Here is a tiny trained network, its code and every weight. The questions are about switching its units off for an input and a class, where a switched-off unit gives its printed mean instead of its output.

import numpy as np


def w(rows, s, z=0):
    codes = np.array(rows[::2]) - 128.0
    scale = np.full(codes.shape[1], s)
    scale[-1] = z or s
    return codes * scale


def norm(h):
    return h / np.sqrt((h * h).mean(-1, keepdims=True) + 1e-5)


def f(y):
    return np.maximum(y, 0)


def log_softmax(a):
    a = a - a.max(-1, keepdims=True)
    return a - np.log(np.exp(a).sum(-1, keepdims=True))


def net(x, mask):
    res = np.array(x, float).reshape(1, 8) / 4 @ E
    u = 0
    for l in range(2):
        y = f(norm(res) @ A[l][:, :-1].T + A[l][:, -1])
        res = res + np.where(mask[u : u + 7], y, B[l][:, -1]) @ B[l][:, :-1]
        u += 7
    return log_softmax(norm(res)[-1] @ U[:, :-1].T + U[:, -1])


A, B = {}, {}
E = w([
[238,116,145,117,2,169],'x0',
[191,163,46,175,85,151],'x1',
[154,17,115,163,229,53],'x2',
[55,84,61,215,120,116],'x3',
[56,2,179,137,111,206],'x4',
[171,123,90,159,186,242],'x5',
[78,115,69,8,140,200],'x6',
[158,79,43,99,218,174],'x7',
],0.0061)
A[0] = w([
[118,177,147,160,107,87,93],'0.n0',
[52,255,83,63,125,140,126],'0.n1',
[35,168,104,106,93,119,95],'0.n2',
[184,98,136,191,160,110,4],'0.n3',
[163,157,138,154,173,33,58],'0.n4',
[134,157,109,118,162,96,134],'0.n5',
[175,61,158,221,121,149,63],'0.n6',
],0.012,0.0043)
B[0] = w([
[72,170,29,68,171,122,181],'0.n0',
[157,90,139,253,100,186,254],'0.n1',
[171,58,160,126,64,87,188],'0.n2',
[118,132,69,202,105,92,161],'0.n3',
[95,211,172,38,165,62,200],'0.n4',
[141,132,184,154,106,82,181],'0.n5',
[102,101,118,254,114,143,176],'0.n6',
],0.011,0.0081)
A[1] = w([
[75,182,140,180,164,115,117],'1.n0',
[221,205,122,104,44,217,254],'1.n1',
[119,66,228,77,185,239,230],'1.n2',
[207,119,156,138,238,131,113],'1.n3',
[49,142,155,121,21,101,55],'1.n4',
[72,95,61,167,171,59,157],'1.n5',
[8,58,85,80,175,184,144],'1.n6',
],0.012,0.0028)
B[1] = w([
[89,73,125,129,155,206,207],'1.n0',
[206,158,160,9,126,146,255],'1.n1',
[236,98,154,102,63,197,203],'1.n2',
[48,112,96,142,151,94,185],'1.n3',
[91,108,46,200,242,100,199],'1.n4',
[139,96,148,104,53,155,235],'1.n5',
[201,201,147,143,99,129,181],'1.n6',
],0.014,0.0081)
U = w([
[250,143,187,110,116,170,218],'0',
[118,73,152,232,131,118,229],'1',
[109,177,159,111,203,60,1],'2',
],0.015,0.0018)

Each question gives the input, the list of numbers given to net, and the class t.
The units are the neurons (one row each of A and B). Each row of codes is followed by its name. A weight is (code - 128) times the scale printed after its matrix; where a second scale follows, it is the last column's (A, B and U).
mask holds one flag per neuron, layer by layer. A switched-off neuron (its flag False) gives its mean, the last column of its row in B, instead of its output. The means were averaged over made-up inputs and are rounded, as every weight is.
A unit's drop is (log p(t) with every unit on - log p(t) with that unit switched off) / (log p(t) with every unit on - log p(t) with every unit switched off).
The circuit of an input: a set's keep is (log p(t) with only the set's units on - log p(t) with every unit switched off) / (log p(t) with every unit on - log p(t) with every unit switched off). Starting from the 12 units with the biggest drops (on a tie, the unit counted first), units are removed one at a time, each time the one whose removal leaves the highest keep (on an exact tie, the one counted first), for as long as the keep stays at least 0.8.
units of the circuit, in order: the units of the circuit, biggest drop first
most important unit: the unit with the biggest drop
top k neurons: the k neurons with the biggest drops, biggest first
k most important neurons of layer l: the k neurons of layer l with the biggest drops, biggest first
drop when u is switched off: that unit's drop, to one decimal
input [7,7,8,-5,-2,5,-3,6], class 1: units of the circuit, in order	[1.n3, 1.n2]
input [7,-3,-8,7,6,-3,-3,2], class 1: units of the circuit, in order	[1.n4]
input [-1,4,6,-8,1,5,1,8], class 1: top 3 neurons	[1.n3, 1.n1, 0.n3]
input [4,-5,4,2,-8,7,-6,-8], class 1: 4 most important neurons of layer 1	[1.n1, 1.n0, 1.n5, 1.n6]
input [-6,-7,-5,-7,3,-5,-7,1], class 1: 2 most important neurons of layer 1	[1.n1, 1.n0]
input [8,-4,6,-8,8,1,-7,-7], class 1: units of the circuit, in order	[0.n6, 1.n1]
input [-4,-5,7,-7,-4,-4,5,7], class 2: top 2 neurons	[1.n3, 1.n1]
input [-5,7,-2,0,4,-8,-7,-8], class 2: units of the circuit, in order	[0.n1, 0.n0]
input [-3,-3,-4,-1,-8,1,-2,6], class 1: 4 most important neurons of layer 1	[1.n0, 1.n3, 1.n2, 1.n6]
input [2,1,5,2,-7,-6,7,-4], class 2: top 2 neurons	[0.n4, 0.n6]
input [1,1,8,-4,-2,4,2,7], class 1: top 2 neurons	[1.n3, 1.n1]
input [-6,2,6,-7,-1,6,4,-7], class 2: 3 most important neurons of layer 1	[1.n3, 1.n5, 1.n1]
input [-7,8,-2,-4,-2,-4,-6,8], class 2: 2 most important neurons of layer 0	[0.n4, 0.n6]
input [4,2,4,0,2,2,0,-4], class 1: most important unit	0.n6
input [2,5,3,1,-7,-1,0,3], class 2: 2 most important neurons of layer 0	[0.n4, 0.n1]
input [6,-8,-3,5,-1,-5,-5,-7], class 2: 2 most important neurons of layer 1	[1.n2, 1.n5]
input [0,1,2,0,4,6,-1,-8], class 1: drop when 1.n6 is switched off	0.0
input [-6,7,-5,3,-5,1,-7,1], class 1: drop when 1.n6 is switched off	0.3
input [0,1,2,-2,-2,-5,2,-4], class 2: drop when 0.n4 is switched off	0.2
input [4,8,2,-5,3,-7,-5,-8], class 2: most important neuron of layer 0	[0.n1]
